Here is a tiny trained network, its code and every weight. The questions are about switching its units off for an input and a class, where a switched-off unit gives its printed mean instead of its output.

import numpy as np


def w(rows, s, z=0):
    codes = np.array(rows[::2]) - 128.0
    scale = np.full(codes.shape[1], s)
    scale[-1] = z or s
    return codes * scale


def norm(h):
    return h / np.sqrt((h * h).mean(-1, keepdims=True) + 1e-5)


def f(y):
    return y / 2 * (1 + np.tanh(0.7978845608 * (y + 0.044715 * y**3)))


def log_softmax(a):
    a = a - a.max(-1, keepdims=True)
    return a - np.log(np.exp(a).sum(-1, keepdims=True))


def net(x, mask):
    res = np.array(x, float).reshape(1, 4) / 4 @ E
    u = 0
    for l in range(2):
        y = f(norm(res) @ A[l][:, :-1].T + A[l][:, -1])
        res = res + np.where(mask[u : u + 12], y, B[l][:, -1]) @ B[l][:, :-1]
        u += 12
    return log_softmax(norm(res)[-1] @ U[:, :-1].T + U[:, -1])


A, B = {}, {}
E = w([
[221,148,168,46,131],'x0',
[226,140,142,192,135],'x1',
[111,253,150,167,145],'x2',
[90,201,116,143,26],'x3',
],0.0051)
A[0] = w([
[251,76,122,72,114,109],'L0N1',
[146,164,123,153,185,142],'L0N2',
[160,153,123,12,91,75],'L0N3',
[75,78,136,43,130,137],'L0N4',
[149,102,107,118,111,82],'L0N5',
[56,80,111,171,76,2],'L0N6',
[121,97,121,53,164,59],'L0N7',
[157,60,119,114,143,79],'L0N8',
[155,102,129,166,138,80],'L0N9',
[101,77,111,160,143,101],'L0N10',
[112,107,120,177,213,84],'L0N11',
[198,89,124,130,125,117],'L0N12',
],0.015,0.005)
B[0] = w([
[218,92,195,156,103,253],'L0N1',
[169,195,142,149,186,172],'L0N2',
[84,222,166,101,216,204],'L0N3',
[183,105,53,47,110,219],'L0N4',
[149,85,150,66,149,135],'L0N5',
[39,111,216,92,104,199],'L0N6',
[116,81,59,124,108,173],'L0N7',
[144,175,158,136,4,182],'L0N8',
[128,67,146,87,180,144],'L0N9',
[96,151,153,221,144,175],'L0N10',
[145,159,113,206,236,177],'L0N11',
[147,57,153,127,130,186],'L0N12',
],0.021,0.008)
A[1] = w([
[63,73,3,35,229,46],'L1N1',
[222,92,211,145,100,200],'L1N2',
[162,114,144,57,167,155],'L1N3',
[2,76,33,170,91,239],'L1N4',
[197,10,41,153,97,50],'L1N5',
[178,22,109,72,67,8],'L1N6',
[88,123,97,66,242,2],'L1N7',
[120,202,62,239,72,123],'L1N8',
[22,84,183,145,93,126],'L1N9',
[160,222,68,128,104,42],'L1N10',
[65,131,154,123,157,137],'L1N11',
[91,171,19,74,86,112],'L1N12',
],0.014,0.0024)
B[1] = w([
[117,118,83,29,163,175],'L1N1',
[115,158,21,149,161,254],'L1N2',
[103,82,104,187,117,177],'L1N3',
[92,95,224,121,205,191],'L1N4',
[147,129,252,121,66,182],'L1N5',
[138,135,163,178,21,204],'L1N6',
[92,100,64,161,58,165],'L1N7',
[153,93,84,63,134,168],'L1N8',
[207,129,184,106,166,213],'L1N9',
[71,66,123,106,106,163],'L1N10',
[185,156,138,76,95,171],'L1N11',
[158,118,138,93,215,172],'L1N12',
],0.03,0.0095)
U = w([
[106,105,144,151,137,22],'0',
[201,96,145,189,2,159],'1',
[162,114,253,90,174,180],'2',
[105,130,155,157,111,3],'3',
[46,225,149,137,87,108],'4',
[94,95,65,34,134,175],'5',
[170,162,63,220,206,166],'6',
[82,115,118,172,105,34],'7',
],0.017,0.011)

Each question gives the input, the list of numbers given to net, and the class t.
The units are the neurons (one row each of A and B). Each row of codes is followed by its name. A weight is (code - 128) times the scale printed after its matrix; where a second scale follows, it is the last column's (A, B and U).
mask holds one flag per neuron, layer by layer. A switched-off neuron (its flag False) gives its mean, the last column of its row in B, instead of its output. The means were averaged over made-up inputs and are rounded, as every weight is.
A unit's drop is (log p(t) with every unit on - log p(t) with that unit switched off) / (log p(t) with every unit on - log p(t) with every unit switched off).
The circuit of an input: a set's keep is (log p(t) with only the set's units on - log p(t) with every unit switched off) / (log p(t) with every unit on - log p(t) with every unit switched off). Starting from the 12 units with the biggest drops (on a tie, the unit counted first), units are removed one at a time, each time the one whose removal leaves the highest keep (on an exact tie, the one counted first), for as long as the keep stays at least 0.8.
units of the circuit, in order: the units of the circuit, biggest drop first
unit that matters most: the unit with the biggest drop
top k neurons: the k neurons with the biggest drops, biggest first
top k neurons in layer l: the k neurons of layer l with the biggest drops, biggest first
drop when u is switched off: that unit's drop, to one decimal
input [-8,0,-1,-7], class 6: units of the circuit, in order => (L0N11)
input [-4,1,8,-1], class 5: top 3 neurons => (L1N8; L0N1; L1N10)
input [8,2,7,2], class 4: units of the circuit, in order => (L0N3; L1N9; L1N4)
input [6,-4,-7,5], class 1: top 3 neurons in layer 0 => (L0N1; L0N4; L0N11)
input [-3,6,-6,-1], class 1: top 2 neurons => (L0N3; L0N12)
input [8,-6,7,0], class 5: top 2 neurons => (L0N1; L0N8)
input [8,-1,0,8], class 4: top 2 neurons => (L0N3; L1N9)
input [2,0,1,6], class 5: top 3 neurons in layer 0 => (L0N6; L0N1; L0N12)
input [6,4,-5,3], class 6: top 4 neurons => (L0N3; L1N2; L0N4; L1N5)
input [-5,-5,0,-5], class 5: top 2 neurons => (L0N1; L0N4)
input [-3,8,-6,-8], class 6: top 4 neurons in layer 0 => (L0N11; L0N4; L0N10; L0N7)
input [-2,-6,-7,-6], class 1: top 2 neurons => (L1N6; L0N8)
input [-2,6,-4,-1], class 1: top 3 neurons => (L0N3; L0N12; L1N5)
input [6,3,-7,6], class 6: top 2 neurons => (L0N3; L1N2)
input [-7,-4,5,-5], class 6: unit that matters most => L0N11
input [4,4,4,6], class 5: top 2 neurons => (L0N1; L0N6)
input [7,-2,-5,8], class 6: top 2 neurons => (L0N3; L0N1)
input [-3,6,1,0], class 6: top 2 neurons in layer 0 => (L0N4; L0N2)
input [1,0,6,-3], class 6: top 3 neurons in layer 0 => (L0N2; L0N8; L0N4)
input [-6,0,-1,-7], class 6: top neuron in layer 0 => (L0N11)
input [-8,8,5,5], class 5: drop when L1N8 is switched off => 0.3
input [4,3,0,-5], class 1: drop when L1N5 is switched off => 0.1
input [2,-8,4,8], class 5: drop when L0N6 is switched off => 0.2
